Each row, then one of two labels for whether it has a hidden trait; a new part has new ones:
[-9.8  1.5 -2.1 12.3 -6.5 -0.7 33.0  7.9  6.2  8.9 21.0 11.6  5.9 10.9
  1.5 23.1 11.8  0.6 -2.5  0.2  4.5]
Giz
[-6.4  6.8 -6.6  4.9 -3.3 -2.1 61.7 -2.1  3.5  5.6  1.9  8.5 12.5 13.4
  1.5 16.0 10.0  5.6 -3.4 -0.4  1.5]
zali
[-26.6  42.1 -11.8   6.9  -2.1  -7.5  50.4   9.1  -4.9  13.8  45.1  -3.8
   7.3   2.3  19.8  11.2  11.7   7.4  -9.1  -5.3  10.2]
zali
[-20.3  19.2  -5.0  10.8 -11.8  -7.5  52.5  18.6  -1.2   9.2  24.9   5.9
   6.9   4.2   6.5  21.7  15.0   8.0  -4.1  -0.1   9.7]
Giz
[-13.5  20.0 -10.0   6.0   2.0  -0.1  39.6  -9.6   9.5  13.9  34.2   5.5
   7.5  10.6  13.7   9.2  12.2  -1.4   1.6  -3.6   3.7]
zali
[-24.8  47.3  -7.0   3.0  -4.0 -10.6  43.8  22.1 -10.1   8.4  32.0 -11.2
   6.5 -12.1  16.8  -0.9   3.9  11.0 -19.9  -5.3  13.7]
zali
[-13.4  22.3  -2.1   6.3  -2.5  -5.7  32.5  16.0  -6.8   9.9  18.3  -6.8
   4.3 -13.3  13.3  -0.9  -2.3   1.9 -17.9  -3.7  10.0]
Giz
[ -7.0  -6.1  -3.8  13.9  -5.4   2.5  41.2  -5.8  10.6  12.5  19.4  18.1
 -17.0  19.2   0.1  26.9  17.6  -3.0  10.5   1.6   0.9]
Giz
[ -8.0   7.2  -8.6  10.0  -2.1   1.5  63.6 -17.4  12.4  12.9  26.5  14.5
   8.2  18.9  12.4  21.5  17.7  -1.1  10.8  -1.6   2.1]
Giz
[-12.5  24.9  -7.3   9.9  -0.2   0.2  26.0  16.5   4.8  13.0  41.5   5.7
   4.2  15.2   9.0  23.2  10.5  -1.5  -4.3  -1.8   7.5]
zali
[-19.3  31.0  -5.6   9.1  -1.9  -2.4  26.4  24.1   3.2  10.7  39.5   3.3
   4.8  11.7   9.6  20.4   9.0   1.9 -10.6  -1.9   9.1]
zali
[-16.3  11.2  -2.9  11.7 -11.4  -5.4  47.8  16.6  -0.8   8.7  21.1   9.2
   7.6   7.7   1.9  23.3  16.3   6.1  -3.2   1.0   7.5]
Giz
[-21.2  22.0  -4.3   6.2 -10.9 -10.1  53.3  32.8  -0.6   0.6  14.1   4.5
  12.6   8.3  -5.4  18.7  13.7  12.2 -18.5   0.9   9.5]
zali
[-23.5  32.7 -11.8   7.0  -5.9  -8.7  71.4  13.8  -1.1   7.6  32.4   2.6
  11.2  10.6  14.0  21.4  17.2  10.8  -9.2  -2.7   9.0]
zali
[  6.2   3.4   2.1   0.9  -3.2  -1.1  57.3  -7.6  -4.3   3.7 -20.3  -0.1
   8.5  -7.4   4.1  -6.5  -4.1   0.0  -6.7  -1.6   3.3]
Giz
[-2.6 -1.2 -2.0  8.5  0.8  4.0 28.3 -5.3  7.1 13.3 14.0  6.2  4.6  4.2
  5.0  9.9  2.4 -7.3 -2.7 -1.8  2.6]
Giz
[-9.3 14.3 -2.6  8.9 -5.1 -2.6 40.7  2.1  3.2 12.2 17.6  3.7  4.6 -1.9
 10.7  9.3  7.4  0.4 -2.4 -1.9  6.6]
Giz
[-3.6 20.0 -2.3  3.5  0.5 -0.8 28.2  5.3  1.6  7.6 13.0 -1.3  5.7 -2.9
  3.7 -0.4  2.4  0.1 -8.2 -2.0  5.4]
zali
[ 1.1 17.5 -2.4  1.4  3.5  1.2 32.6 -7.2  6.1  9.7  6.4 -3.5  5.8 -6.1
  6.4 -8.9 -4.1 -3.3 -5.6 -3.0  3.6]
zali
[  4.4 -16.6  -5.9  12.9   6.5  13.9  25.0 -19.0  27.3  16.1  21.6  22.1
   6.0  33.3   1.4  27.1  11.5 -18.6  16.6   0.9  -4.8]
zali
[-18.7  18.3  -3.4  11.5  -9.2  -6.3  42.1  18.8  -1.1   9.7  30.3   3.6
   4.9   2.8   9.2  20.7  12.5   6.9 -10.1  -1.4   9.8]
Giz
[-14.4  23.4  -7.8   5.2  -0.8  -2.4  47.3  -0.7   6.0   9.2  21.7   2.1
   8.8   6.1   7.9   7.5   8.6   1.6  -5.9  -2.6   4.7]
zali
[-8.3  7.8 -2.8  9.5 -1.7  2.4 30.0 18.7  5.1  8.1 18.3 10.1  7.0 16.4
  1.0 22.7  7.5 -4.2 -6.3  0.5  4.7]
zali
[-26.9  28.0  -8.4  13.0  -7.2  -5.6  37.1  37.9  -0.7  11.0  45.7   6.0
   7.4  16.2   9.6  32.9  14.6   5.2 -12.2  -1.0  11.9]
Giz
[-10.6  12.8  -8.7   6.3  -3.6  -3.0  68.5  -2.7  12.0   8.1  13.8   6.9
  11.2  13.7   9.5  19.3  13.7   4.3  -1.8  -1.7   3.5]
Giz
[-11.0  12.0  -5.0  10.9  -0.5   2.7  29.3  13.6   9.3  12.3  29.5   8.9
   5.7  17.1   6.6  22.7   8.4  -4.5  -2.9  -1.0   4.6]
zali
[-17.1  11.8  -4.3  12.4  -8.8  -3.9  50.1  12.3   3.8  10.3  29.2   9.2
   6.7   8.4   6.4  24.1  15.0   4.6  -1.8  -0.1   7.4]
Giz
[ -3.8   5.4  -4.1  10.3  -0.6   2.3  38.5 -18.2   9.9  16.2  24.2   7.2
   3.7   4.2  11.4   9.3   9.5  -6.8   9.1  -2.1   2.5]
Giz
[ 10.3  -4.9   6.6   1.0   0.5   5.0  13.6   9.0   2.4   0.9 -22.3   3.2
   6.5  -3.0 -13.3  -2.7  -8.8  -7.6 -12.3   1.8   2.0]
zali
[-16.9  21.7  -7.9  11.3   0.2  -1.6  34.4   3.9   2.7  16.9  45.7   2.2
   3.8   2.5  18.5  16.4   9.6  -2.9  -6.2  -4.3   7.9]
Giz
[  6.8  10.3   5.1   0.6   1.7   2.7  15.1  12.5  -3.4   5.0 -14.6  -6.0
   3.9 -12.2  -0.4 -10.6 -14.9  -6.3 -17.4  -1.7   5.0]
zali
[-11.9   4.7  -8.0   7.0  -5.7  -3.3  62.8   6.8  10.1   5.5  10.2  10.6
  13.5  20.0  -0.7  23.9  17.8   5.5  -3.3   0.4   2.7]
zali
[-10.5  12.2  -7.8   9.0  -4.8  -2.0  70.0  -5.7   5.5   9.2  20.8   9.9
   9.8  16.5  12.3  19.7  15.8   3.5   2.7  -1.5   3.8]
Giz
[-14.4  27.4  -5.7   2.6  -5.4  -9.2  68.3  12.6 -10.2   4.6   5.2  -5.1
  10.8  -5.7  10.1   4.7   4.5  11.0 -16.9  -3.0   8.5]
zali
[-9.7 21.3 -5.7  8.0  3.0  3.5 21.6  2.7  6.0 13.8 34.3  3.1  3.5 12.2
 11.3 13.4  5.3 -6.2 -3.4 -2.6  5.0]
zali
[-11.8  13.3  -6.6  10.4  -6.5  -2.6  58.5  -5.6   9.3  12.3  24.3  10.0
   6.8  13.4   9.8  18.4  16.4   1.9   6.7  -1.2   4.2]
Giz
[-18.3  20.1  -6.9  11.9  -3.1   0.4  29.0  22.1  11.6  11.0  40.7  12.4
   6.3  24.6   2.9  32.7  16.2   0.3  -4.9   0.5   6.7]
zali
[-12.5  12.6  -7.6   7.3  -3.0  -2.0  56.2   1.7  10.0   7.0  15.8   9.5
  10.9  17.2   2.6  18.1  14.9   1.6  -2.7  -0.6   2.5]
zali
[-13.0  16.5  -6.5   4.8  -3.9  -3.0  55.5   6.0  -0.3   5.4  12.2   6.9
  11.2  10.7   1.0  12.0  11.7   3.3  -7.3  -1.0   4.0]
zali
[-26.6  14.9  -5.6  14.0  -9.6  -5.4  37.1  23.8   3.4  10.4  41.2  10.9
   6.6  12.6   5.3  34.2  21.0   6.6  -7.6  -0.1   9.1]
Giz
[-12.6  28.7 -14.5   5.9   4.5  -0.7  65.3 -23.2   8.5  18.3  38.0   0.0
   6.7   7.7  29.1  10.9  13.5   0.5   5.6  -6.6   3.7]
zali
[-20.6  22.8 -10.2  12.8  -0.3   0.4  34.6  13.9  10.1  15.9  52.9   7.8
   6.1  21.7  15.9  28.9  13.8  -2.7  -0.7  -3.2   7.3]
zali
[-13.5   9.4  -6.0  13.1  -3.1   2.6  26.5  18.6  11.4  10.5  30.2  15.8
   8.0  28.7   0.2  35.9  16.2  -3.5  -0.9   1.3   3.8]
zali
[-19.3  25.4  -9.1  11.7  -1.2   0.3  24.3  13.8   4.7  14.3  51.9   9.0
   4.6  21.2  11.8  29.0  15.5  -1.1  -2.5  -1.6   7.2]
zali
[-16.8  14.2  -7.5   8.1 -10.0  -7.7  72.8  17.9   3.0   3.2  12.9   9.9
  14.1  17.7   4.4  30.3  16.6  11.4  -7.1   0.5   5.7]
Giz
[-10.1  25.6  -2.2   4.1  -0.9  -3.2  29.7  20.8  -7.0  10.2  16.3  -7.7
   5.5  -9.7  12.2  -0.6  -2.9  -1.2 -18.1  -3.6  10.0]
Giz
[-10.6  16.8  -0.5   3.8  -3.5  -2.8  24.5  18.8  -0.6   4.4  13.0   0.2
   6.8   1.6  -1.3   7.6   3.1   2.6 -11.3  -0.3   7.2]
zali
[-3.5 -4.0 -0.4 10.2 -4.5  1.0 31.1  6.0  4.7  8.7 12.2 10.7  6.4  8.7
 -2.0 18.1  7.1 -2.7 -4.9  0.2  3.0]
Giz
[  2.8  -1.7  -6.3   5.0   2.3   3.9  60.4 -25.7  11.2   9.9   0.7   9.8
  10.9  12.8  10.2  11.3   6.1  -4.6   7.3  -2.0  -2.5]
Giz
[  1.2   4.9  -3.2   1.1  -2.8  -2.4  60.3  -2.6   3.1   2.7 -12.6   0.7
  11.2   0.4   2.2   3.6   1.0   2.9 -10.1  -1.3   1.9]
zali
[ -2.2 -21.2  -3.6  16.1  -3.7   7.6  33.2 -11.8  19.8  11.8  20.1  27.1
   7.4  33.2  -5.5  34.7  21.6  -7.5  14.3   3.0  -2.4]
Giz
[  2.3   2.6  -4.5   2.9   3.3   4.2  46.2 -20.1   8.9   8.2  -1.3   6.7
   9.1   7.0   2.3   0.8   4.4  -7.0   1.7  -1.8  -2.1]
zali
[-15.7  39.6  -1.3   2.7  -4.1  -8.5  31.2  37.0 -12.5   7.4  15.9 -15.5
   4.0 -19.4  15.6  -5.2  -9.4   5.4 -28.3  -4.8  14.9]
zali
[-20.2  28.1  -7.5   3.6  -8.2 -10.8  67.4  24.1  -4.5   3.0  14.5  -0.1
  12.2   2.2   6.5  14.2  12.0  12.1 -17.8  -1.8   9.4]
zali
[  3.4 -11.9  -0.7   7.3   2.1   7.0  24.3  -1.7   7.2   9.0  -1.8  11.9
   7.2  10.1  -5.5   8.8  -0.3 -11.4  -2.2   1.2   0.8]
Giz
[-21.5  23.0 -11.1   8.4  -5.6  -6.5  67.1   7.8   7.3   8.6  33.3   7.0
  11.6  16.0  12.1  26.0  19.4   9.7  -4.6  -2.1   6.5]
zali
[-19.7  32.1  -5.8   6.0  -2.8  -5.7  30.2  18.7   1.8   9.1  34.4  -1.4
   5.2   2.0   9.5  12.4   8.5   6.1  -9.3  -2.3   9.8]
zali
[ -1.2   8.1   3.9   4.6  -6.0  -3.3  35.3   8.0  -3.1   6.0  -7.5  -3.5
   4.6 -15.0   4.2  -4.0  -3.5   1.0 -11.7  -1.0   7.1]
Giz
[  9.0  11.6   0.4  -4.4   0.5  -3.1  61.8  -8.7  -5.6   3.4 -28.9 -11.7
   9.1 -19.5   9.4 -17.7 -11.2   1.2 -14.7  -4.0   3.3]
Giz
[ -7.1  12.4 -12.5   9.1   2.7   3.1  70.9 -29.7  13.6  17.2  31.2  10.6
   8.3  20.1  23.2  20.6  16.1  -3.4  14.4  -4.0   0.3]
Giz
[-34.7  32.7 -16.5  14.5  -5.1  -5.8  55.6   9.9  12.1  14.1  65.7  13.0
   9.9  30.5  11.8  38.6  30.8   8.0   2.3  -1.6   7.7]
zali
[-37.1  36.6  -9.9  16.6 -13.4 -11.9  52.8  32.7  -5.6  12.4  61.4   6.9
   6.2  13.0  15.8  39.4  27.1  13.4  -8.6  -1.6  14.7]
Giz
[-26.3  22.8  -8.8  14.0 -11.3  -7.2  54.7  15.1   5.9  12.7  42.2  10.3
   7.2  13.2  10.9  32.0  22.9   8.9   0.1  -0.5   9.4]
Giz
[-24.8  35.5  -9.3   8.5  -1.8  -4.1  31.1  10.6   3.0  13.4  50.5   0.1
   5.2   8.6  14.7  18.9  14.7   5.0  -3.7  -3.2   9.5]
zali
[-1.0 -9.6 -5.9  6.9 -1.9  3.3 53.6 -7.6 12.1  3.8 -2.7 18.2 13.8 24.0
 -6.7 20.9 14.9 -2.3  3.3  1.8 -2.8]
zali
[ -7.3  11.3  -3.3   9.6  -1.0   0.8  36.9 -10.0   4.2  15.5  23.5   2.6
   2.8  -2.0  15.1   8.1   6.5  -3.2   1.9  -3.3   4.9]
Giz
[-20.0  16.1   0.3   7.9 -18.8 -13.3  66.7  43.0  -8.1  -4.3  -1.7   8.4
  12.5   7.9  -8.8  24.5  15.8  17.2 -17.2   3.3  12.0]
Giz
[-18.1  14.0  -3.7  12.5  -8.8  -4.8  44.6  14.3   0.6  10.8  31.7   7.2
   5.9   7.2   7.6  24.6  14.8   4.8  -4.3  -0.7   8.4]
Giz
[-4.2  9.4 -2.5  7.1 -5.1 -0.5 48.2 -5.7  5.1 11.0  7.0  2.7  5.2 -1.3
  8.6  7.2  7.2 -0.8  2.3 -1.4  4.4]
Giz
[-13.0  13.9  -5.4   9.6  -1.1   1.0  24.8  11.5  12.4   9.9  32.5   8.9
   6.8  16.6   2.7  23.0  10.7  -1.2  -2.7   0.1   5.3]
zali
[ 19.3 -14.0  10.0  -3.0   2.9   7.4   6.8  -3.9   0.6  -0.7 -40.5  -0.8
   6.7  -8.5 -14.9 -19.1 -17.7  -8.9 -11.1   1.4  -0.5]
zali
[-22.0  27.8 -10.8  13.1  -0.4  -1.2  35.1  14.2   6.2  17.4  52.7   5.1
   5.3  14.4  19.1  26.4  12.8  -2.0  -3.3  -3.5   8.8]
Giz
[ -2.6 -38.0  -8.4  22.3  -5.8  12.2  44.7 -23.7  36.8  13.6  28.7  46.1
  11.5  61.1 -14.0  60.1  38.9 -11.1  35.0   7.3  -8.2]
Giz
[-7.7  1.4 -1.5 12.0 -5.8 -0.2 40.7  3.6  7.2 10.5 17.6  9.4  5.8  8.2
  2.8 19.1 11.6 -0.7 -0.1  0.1  4.7]
Giz
[-10.1  32.4  -0.2  -0.5  -1.6  -6.2  32.1  17.2  -6.3   5.1   3.9 -11.7
   5.4 -20.3   6.9 -13.9  -6.1   4.8 -19.3  -3.6  10.0]
zali
[  4.6 -40.4  -7.4  19.3  -2.8  14.3  49.2 -36.9  35.5  11.0  13.8  46.1
  11.9  62.1 -12.5  51.2  35.6 -13.3  37.2   6.2 -10.6]
Giz
[ -7.9 -13.8  -1.8  14.0  -7.6   1.9  29.2  10.8  11.6   6.2  12.1  19.2
   8.7  22.6  -9.0  31.5  15.4  -1.5  -1.0   3.2   1.9]
Giz
[-18.8  24.0  -9.3   6.1  -3.8  -5.0  58.6   7.3   5.0   7.9  24.8   6.4
  10.1  13.3   7.7  17.4  15.6   5.1  -5.9  -1.8   5.5]
zali
[ -1.6  19.3  -5.0   6.4   8.5   7.0  21.5 -13.1   7.8  17.2  31.7   0.5
   1.1   4.0  16.4   2.7  -1.2 -11.1   1.1  -4.5   2.6]
zali
[  3.2   0.2  -4.7   2.4   1.6   2.9  47.7 -15.9  13.1   6.1  -8.1   7.3
  10.0   8.4  -0.4   3.2   4.7  -4.7   0.0  -0.7  -1.1]
zali
[-19.9  17.8  -7.6  13.2  -3.9  -2.8  36.7   9.5   3.9  15.2  45.1   6.6
   4.7   9.8  13.6  25.5  13.9   1.7  -4.6  -2.6   8.1]
Giz
[-9.5  0.6 -3.9 11.4 -8.6 -0.6 50.8  0.4 10.6  8.9 15.0 14.5  7.5 15.8
 -1.2 23.6 16.8  1.2  7.6  1.5  3.6]
Giz
